Below is a small trained network, with its code and all its weights. Each question gives an input and a target symbol and asks what happens when units are switched off, that is, made to give their printed mean instead of their output.

import numpy as np


def w(rows, s, z=0):
    codes = np.array(rows[::2]) - 128.0
    scale = np.full(codes.shape[1], s)
    scale[-1] = z or s
    return codes * scale


def norm(h):
    return h / np.sqrt((h * h).mean(-1, keepdims=True) + 1e-5)


def f(y):
    return np.maximum(y, 0)


def softmax(a):
    e = np.exp(a - a.max(-1, keepdims=True))
    return e / e.sum(-1, keepdims=True)


def log_softmax(a):
    a = a - a.max(-1, keepdims=True)
    return a - np.log(np.exp(a).sum(-1, keepdims=True))


def net(x, mask):
    ids = ['αγζηξπσψ'.index(c) for c in x.split()]
    T = len(ids)
    res = E[ids] + P[:T]
    u = 0
    for l in range(2):
        q, k, v = (norm(res) @ M[l].T for M in (Q, K, V))
        z = softmax(np.where(np.tri(T) > 0, q @ k.T / 3**0.5, -1e9)) @ v
        res = res + np.where(mask[u], z, O[l][:, -1]) @ O[l][:, :-1]
        u += 1
        y = f(norm(res) @ A[l][:, :-1].T + A[l][:, -1])
        res = res + np.where(mask[u : u + 4], y, B[l][:, -1]) @ B[l][:, :-1]
        u += 4
    return log_softmax(norm(res)[-1] @ U[:, :-1].T + U[:, -1])


Q, K, V, O, A, B = {}, {}, {}, {}, {}, {}
E = w([
[131,162,209],'α',
[1,93,137],'γ',
[132,167,215],'ζ',
[104,193,55],'η',
[119,106,159],'ξ',
[121,109,159],'π',
[121,108,158],'σ',
[114,143,124],'ψ',
],0.019)
P = w([
[116,254,124],'0',
[66,57,143],'1',
[56,10,147],'2',
[123,41,114],'3',
[160,131,137],'4',
[178,194,168],'5',
[158,171,160],'6',
[128,67,139],'7',
[143,80,113],'8',
[150,91,122],'9',
[172,109,117],'10',
[172,167,158],'11',
[155,149,155],'12',
],0.0033)
Q[0] = w([
[177,77,2],'L0H1',
[20,152,83],'L0H1',
[180,175,148],'L0H1',
],0.0079)
K[0] = w([
[80,96,158],'L0H1',
[86,169,143],'L0H1',
[254,214,110],'L0H1',
],0.0091)
V[0] = w([
[128,220,172],'L0H1',
[2,127,192],'L0H1',
[109,240,51],'L0H1',
],0.0067)
O[0] = w([
[164,65,143,167],'L0H1',
[253,240,150,255],'L0H1',
[179,109,16,86],'L0H1',
],0.0041,0.0057)
A[0] = w([
[141,248,75,47],'L0N1',
[82,114,177,136],'L0N2',
[184,225,206,252],'L0N3',
[145,254,76,45],'L0N4',
],0.0072,0.0016)
B[0] = w([
[123,59,255,168],'L0N1',
[134,194,94,172],'L0N2',
[105,80,137,254],'L0N3',
[168,95,202,170],'L0N4',
],0.0084,0.0082)
Q[1] = w([
[48,43,117],'L1H1',
[75,2,83],'L1H1',
[47,128,50],'L1H1',
],0.0086)
K[1] = w([
[135,60,195],'L1H1',
[80,4,251],'L1H1',
[127,89,123],'L1H1',
],0.012)
V[1] = w([
[214,112,63],'L1H1',
[138,254,66],'L1H1',
[114,178,118],'L1H1',
],0.011)
O[1] = w([
[183,55,253,2],'L1H1',
[9,84,134,8],'L1H1',
[95,212,58,109],'L1H1',
],0.006,0.008)
A[1] = w([
[198,44,34,255],'L1N1',
[180,131,2,140],'L1N2',
[177,137,88,134],'L1N3',
[169,84,14,100],'L1N4',
],0.0072,0.0011)
B[1] = w([
[54,188,213,196],'L1N1',
[60,42,201,218],'L1N2',
[99,240,248,253],'L1N3',
[1,66,175,152],'L1N4',
],0.0076,0.0019)
U = w([
[123,133,86,150],'α',
[7,194,53,119],'γ',
[113,141,108,44],'ζ',
[11,50,161,133],'η',
[146,165,76,85],'ξ',
[167,167,82,159],'π',
[151,165,89,57],'σ',
[189,16,142,253],'ψ',
],0.011,0.0032)

Each question gives the input, a string of symbols that net reads in full, and the target symbol t.
The units are the heads (3 rows each of Q, K, V and O) and the neurons (one row each of A and B). Each row of codes is followed by its name. A weight is (code - 128) times the scale printed after its matrix; where a second scale follows, it is the last column's (O, A, B and U).
mask holds one flag per unit, layer by layer, with each layer's heads first. A switched-off unit (its flag False) gives its mean, the last column of its rows in O or B, instead of its output. The means were averaged over made-up inputs and are rounded, as every weight is.
A unit's drop is (log p(t) with every unit on - log p(t) with that unit switched off) / (log p(t) with every unit on - log p(t) with every unit switched off).
The circuit of an input: a set's keep is (log p(t) with only the set's units on - log p(t) with every unit switched off) / (log p(t) with every unit on - log p(t) with every unit switched off). Starting from all 10 units, units are removed one at a time, each time the one whose removal leaves the highest keep (on an exact tie, the one counted first), for as long as the keep stays at least 0.8.
units of the circuit, in order: the units of the circuit, biggest drop first
unit that matters most: the unit with the biggest drop
top k neurons: the k neurons with the biggest drops, biggest first
drop of u: that unit's drop, to one decimal
input ψ η π α, target ψ: top 2 neurons : [L0N3; L0N2]
input ψ ζ η η ξ ζ, target ψ: top 4 neurons : [L0N3; L0N4; L0N1; L1N3]
input ξ ξ η η ξ, target η: unit that matters most : L0N1
input γ η ζ, target γ: units of the circuit, in order : [L1H1; L0N1; L0H1]
input σ π σ η π η σ, target η: units of the circuit, in order : [L0H1; L0N1; L1N2; L0N4]
input π η ζ π η σ, target η: top 4 neurons : [L0N1; L1N2; L1N4; L1N1]
input σ ζ η π η η ξ, target η: units of the circuit, in order : [L0H1; L0N1; L1N4]
input η σ σ γ γ η ξ ψ η α, target η: top 2 neurons : [L0N3; L1N3]
input ψ η ψ γ ξ γ η π α π σ η, target ψ: top 2 neurons : [L0N1; L0N4]
input γ ξ σ γ α, target γ: top 3 neurons : [L0N1; L0N3; L0N4]
input π π γ η π η π, target η: top 3 neurons : [L0N1; L1N2; L1N4]
input η ψ π σ ζ, target η: drop of L0H1 : 1.2
input σ ψ η γ η π, target η: drop of L1N3 : -0.1
input ψ α ψ, target ψ: drop of L0H1 : 0.8
input ψ η α π ξ γ σ ζ η, target ψ: drop of L1N4 : 0.0
